Here is a tiny trained network, its code and every weight. The questions are about switching its units off for an input and a class, where a switched-off unit gives its printed mean instead of its output.

import numpy as np


def w(rows, s, z=0):
    codes = np.array(rows[::2]) - 128.0
    scale = np.full(codes.shape[1], s)
    scale[-1] = z or s
    return codes * scale


def norm(h):
    return h / np.sqrt((h * h).mean(-1, keepdims=True) + 1e-5)


def f(y):
    return y / 2 * (1 + np.tanh(0.7978845608 * (y + 0.044715 * y**3)))


def log_softmax(a):
    a = a - a.max(-1, keepdims=True)
    return a - np.log(np.exp(a).sum(-1, keepdims=True))


def net(x, mask):
    res = np.array(x, float).reshape(1, 7) / 4 @ E
    u = 0
    for l in range(3):
        y = f(norm(res) @ A[l][:, :-1].T + A[l][:, -1])
        res = res + np.where(mask[u : u + 15], y, B[l][:, -1]) @ B[l][:, :-1]
        u += 15
    return log_softmax(norm(res)[-1] @ U[:, :-1].T + U[:, -1])


A, B = {}, {}
E = w([
[216,125,225,162,138,167,168,167,89,106,48,137],'x0',
[127,128,129,126,127,131,128,126,128,129,127,129],'x1',
[127,131,129,127,127,130,128,127,127,128,128,128],'x2',
[153,97,133,136,128,150,6,69,59,74,175,166],'x3',
[128,124,130,127,127,127,128,130,127,130,127,128],'x4',
[99,86,158,61,254,138,131,123,121,104,93,199],'x5',
[128,128,128,128,128,129,129,128,128,128,129,128],'x6',
],0.024)
A[0] = w([
[145,134,157,129,117,134,205,117,120,131,89,129,64],'0.n1',
[100,147,125,69,213,151,126,110,131,118,129,159,84],'0.n2',
[223,126,225,136,167,153,152,131,89,125,53,146,1],'0.n3',
[128,153,103,183,30,136,241,140,174,155,136,85,151],'0.n4',
[126,142,130,129,140,128,218,156,180,142,89,115,84],'0.n5',
[225,141,177,178,86,140,136,156,99,118,68,122,68],'0.n6',
[94,187,99,152,160,128,92,145,108,105,98,93,134],'0.n7',
[138,124,131,147,149,112,127,149,144,118,141,119,109],'0.n8',
[97,135,123,113,129,106,209,157,194,138,130,112,159],'0.n9',
[172,117,171,155,120,127,157,143,120,129,89,122,74],'0.n10',
[186,134,123,218,19,120,99,113,125,123,187,113,153],'0.n11',
[178,134,155,153,154,103,81,127,85,112,128,125,42],'0.n12',
[88,145,118,111,210,120,251,136,178,136,105,132,71],'0.n13',
[50,94,114,90,82,113,135,128,154,173,95,125,124],'0.n14',
[218,139,194,185,109,136,154,128,110,113,81,130,77],'0.n15',
],0.024,0.008)
B[0] = w([
[134,104,145,114,89,43,71,143,161,141,136,129,175],'0.n1',
[100,128,170,111,140,128,111,59,131,212,201,102,204],'0.n2',
[191,97,32,179,153,78,131,219,159,46,72,195,254],'0.n3',
[142,67,140,233,183,87,169,59,189,165,158,205,250],'0.n4',
[123,117,121,69,70,56,1,136,204,176,138,139,200],'0.n5',
[108,182,212,115,110,193,148,51,106,164,152,71,240],'0.n6',
[104,52,74,107,77,136,163,110,128,130,132,144,133],'0.n7',
[105,124,131,141,138,135,140,141,137,145,92,119,127],'0.n8',
[162,158,121,182,175,206,212,123,70,110,141,93,211],'0.n9',
[54,128,139,135,101,47,72,151,108,123,122,123,188],'0.n10',
[130,165,60,75,68,139,90,209,98,81,116,76,240],'0.n11',
[124,120,121,173,150,197,115,87,96,100,174,125,182],'0.n12',
[98,171,119,23,111,194,179,173,53,93,82,73,214],'0.n13',
[164,146,90,139,123,203,157,141,156,115,148,129,177],'0.n14',
[125,157,209,97,100,208,164,59,74,183,141,95,236],'0.n15',
],0.032,0.027)
A[1] = w([
[130,149,167,185,220,100,141,166,69,121,128,87,44],'1.n1',
[215,69,84,248,183,132,188,122,173,86,111,211,74],'1.n2',
[101,141,143,102,159,71,127,205,151,91,52,138,59],'1.n3',
[92,108,96,198,146,69,177,132,85,86,110,138,85],'1.n4',
[77,115,203,190,115,35,71,52,198,178,170,172,1],'1.n5',
[166,101,133,199,192,148,147,121,168,31,110,226,25],'1.n6',
[138,92,128,93,149,59,153,230,135,107,24,157,22],'1.n7',
[220,42,112,210,242,144,134,158,123,64,94,250,57],'1.n8',
[88,69,191,109,163,113,43,10,84,101,150,225,159],'1.n9',
[159,101,196,132,223,130,99,142,124,88,87,171,102],'1.n10',
[69,57,186,147,206,81,24,39,169,155,192,196,90],'1.n11',
[131,129,79,91,79,50,66,214,173,77,35,161,101],'1.n12',
[116,119,176,158,169,116,161,134,156,167,131,135,92],'1.n13',
[95,98,155,192,105,105,167,87,178,159,95,162,122],'1.n14',
[142,109,125,128,92,105,136,194,152,98,101,82,58],'1.n15',
],0.022,0.0054)
B[1] = w([
[110,126,101,151,117,144,108,134,166,128,115,134,147],'1.n1',
[171,73,199,180,167,174,92,194,187,37,118,167,254],'1.n2',
[224,202,183,108,135,168,96,89,150,101,86,181,152],'1.n3',
[124,103,118,132,170,181,142,81,124,141,139,132,154],'1.n4',
[57,98,89,102,138,31,221,90,142,239,72,23,229],'1.n5',
[160,62,75,209,167,138,194,179,112,164,127,129,211],'1.n6',
[190,201,225,97,153,128,73,120,151,76,73,205,159],'1.n7',
[170,66,68,234,108,166,250,177,193,104,187,115,242],'1.n8',
[136,83,170,146,206,147,117,136,238,176,181,183,233],'1.n9',
[182,119,89,158,122,149,146,179,180,101,92,112,164],'1.n10',
[79,153,164,123,93,189,4,69,94,71,137,153,246],'1.n11',
[149,169,142,48,123,44,111,175,94,178,195,195,182],'1.n12',
[146,177,88,155,67,81,118,84,93,79,163,121,162],'1.n13',
[186,126,125,182,51,121,121,164,177,164,77,128,182],'1.n14',
[124,141,154,115,162,94,115,129,136,148,168,184,152],'1.n15',
],0.031,0.021)
A[2] = w([
[71,104,96,106,132,62,69,181,140,148,196,122,68],'2.n1',
[82,111,153,109,138,100,174,118,80,150,112,98,34],'2.n2',
[114,126,114,140,144,139,192,149,67,134,99,147,85],'2.n3',
[54,108,105,102,179,136,205,143,83,146,99,76,2],'2.n4',
[97,122,134,97,199,88,100,176,81,93,70,174,82],'2.n5',
[94,122,25,105,97,65,122,134,100,124,155,195,20],'2.n6',
[54,119,124,144,182,75,85,39,108,96,132,193,114],'2.n7',
[136,112,105,124,142,83,130,146,106,140,149,158,60],'2.n8',
[90,131,108,136,144,97,120,173,126,107,102,105,130],'2.n9',
[130,110,5,119,137,71,141,180,167,88,129,107,141],'2.n10',
[140,143,140,92,120,107,138,123,80,128,159,88,73],'2.n11',
[132,118,88,141,152,55,128,122,78,174,150,133,82],'2.n12',
[136,120,79,117,147,87,161,99,101,115,84,145,85],'2.n13',
[122,36,91,174,188,98,156,145,116,72,101,161,59],'2.n14',
[80,148,90,148,153,83,136,167,108,115,104,167,77],'2.n15',
],0.03,0.0061)
B[2] = w([
[87,89,111,127,95,74,103,121,89,154,186,106,194],'2.n1',
[101,148,27,105,108,137,120,197,219,111,82,74,163],'2.n2',
[112,142,148,86,173,99,90,141,138,140,142,95,163],'2.n3',
[75,166,95,63,146,111,227,178,193,176,131,81,168],'2.n4',
[176,148,150,152,159,59,112,79,148,111,96,203,163],'2.n5',
[84,104,3,131,90,65,79,172,117,138,133,77,165],'2.n6',
[70,107,145,69,178,187,40,102,167,97,103,207,197],'2.n7',
[140,108,128,94,81,149,128,95,112,69,100,85,141],'2.n8',
[139,103,106,103,163,85,120,84,179,70,139,101,128],'2.n9',
[95,42,103,127,221,48,136,173,57,77,131,197,208],'2.n10',
[139,62,157,188,224,103,199,68,58,79,58,153,203],'2.n11',
[89,102,123,175,76,120,151,103,93,88,114,138,153],'2.n12',
[126,80,200,129,108,128,128,154,169,131,160,110,124],'2.n13',
[150,103,97,212,181,183,90,125,159,75,95,147,249],'2.n14',
[121,81,151,116,99,159,123,162,86,140,69,112,133],'2.n15',
],0.028,0.018)
U = w([
[169,53,127,224,168,147,167,181,175,85,146,172,252],'0',
[91,158,135,43,184,181,231,149,132,149,142,74,69],'1',
[98,72,71,105,104,30,83,177,45,85,174,143,138],'2',
[40,74,163,93,168,144,58,78,158,151,187,157,89],'3',
[111,126,193,167,43,32,161,73,173,222,80,89,120],'4',
[198,177,203,65,133,51,133,169,131,122,93,205,91],'5',
[140,160,178,159,55,197,120,92,3,66,130,59,78],'6',
],0.015,0.0034)

Each question gives the input, the list of numbers given to net, and the class t.
The units are the neurons (one row each of A and B). Each row of codes is followed by its name. A weight is (code - 128) times the scale printed after its matrix; where a second scale follows, it is the last column's (A, B and U).
mask holds one flag per neuron, layer by layer. A switched-off neuron (its flag False) gives its mean, the last column of its row in B, instead of its output. The means were averaged over made-up inputs and are rounded, as every weight is.
A unit's drop is (log p(t) with every unit on - log p(t) with that unit switched off) / (log p(t) with every unit on - log p(t) with every unit switched off).
The circuit of an input: a set's keep is (log p(t) with only the set's units on - log p(t) with every unit switched off) / (log p(t) with every unit on - log p(t) with every unit switched off). Starting from the 12 units with the biggest drops (on a tie, the unit counted first), units are removed one at a time, each time the one whose removal leaves the highest keep (on an exact tie, the one counted first), for as long as the keep stays at least 0.8.
circuit, biggest first: the units of the circuit, biggest drop first
unit that matters most: the unit with the biggest drop
top k neurons: the k neurons with the biggest drops, biggest first
top k neurons in layer l: the k neurons of layer l with the biggest drops, biggest first
drop when u is switched off: that unit's drop, to one decimal
input [-7,-5,-7,8,1,0,-4], class 2: unit that matters most => 0.n4
input [6,0,-3,-5,-7,2,0], class 5: top 2 neurons => 0.n3, 0.n13
input [-1,1,4,0,-7,6,8], class 1: top 2 neurons => 0.n13, 0.n4
input [-8,8,2,1,6,-3,7], class 2: top 2 neurons => 0.n11, 0.n3
input [-3,1,2,0,-6,4,4], class 1: top 2 neurons => 0.n4, 0.n13
input [3,2,-5,-6,-1,0,-8], class 4: top 3 neurons => 0.n5, 0.n4, 0.n11
input [-8,-4,7,1,-1,1,8], class 3: top 4 neurons in layer 0 => 0.n3, 0.n13, 0.n11, 0.n4
input [-6,1,-6,7,-8,1,7], class 3: top 2 neurons => 0.n3, 0.n13
input [0,1,3,4,-2,1,-5], class 3: top 2 neurons => 0.n3, 0.n4
input [1,1,1,-2,1,0,-3], class 4: top 3 neurons => 0.n5, 0.n4, 0.n11
input [-5,-2,6,0,-6,6,-4], class 1: top 3 neurons => 0.n4, 0.n13, 0.n5
input [6,-1,-7,-8,6,2,-7], class 5: top 2 neurons in layer 0 => 0.n13, 0.n3
input [-1,3,-3,-4,-2,1,-8], class 1: top 3 neurons => 0.n13, 0.n3, 0.n9
input [7,3,-1,-5,6,1,-4], class 5: top 3 neurons => 0.n3, 0.n13, 0.n2
input [1,-2,3,-3,-1,-4,1], class 4: top 2 neurons => 0.n3, 0.n4
input [1,1,6,-6,-3,4,5], class 5: top 2 neurons in layer 0 => 0.n13, 0.n6
input [-8,8,-2,-7,-1,2,-4], class 1: circuit, biggest first => 0.n13
input [0,6,4,5,-1,0,-8], class 2: top 3 neurons => 0.n4, 0.n6, 0.n15
input [1,7,5,-3,0,-8,5], class 4: top 2 neurons => 0.n3, 0.n4
input [5,-3,-2,1,-4,-2,0], class 6: circuit, biggest first => 0.n6
input [2,5,-5,-6,-4,-2,-3], class 4: top 2 neurons in layer 0 => 0.n5, 0.n4
input [-6,-4,-2,0,8,4,3], class 1: drop when 0.n4 is switched off => 0.7
input [8,-2,-6,5,-7,0,2], class 6: drop when 0.n15 is switched off => 1.0
input [6,-2,-4,-4,0,-8,4], class 4: drop when 0.n4 is switched off => 0.1
input [4,7,2,2,-5,-5,0], class 6: drop when 0.n11 is switched off => 0.3
input [5,4,0,-3,7,1,4], class 5: top 2 neurons in layer 0 => 0.n3, 0.n13
input [-1,1,3,7,5,6,3], class 3: circuit, biggest first => 0.n3
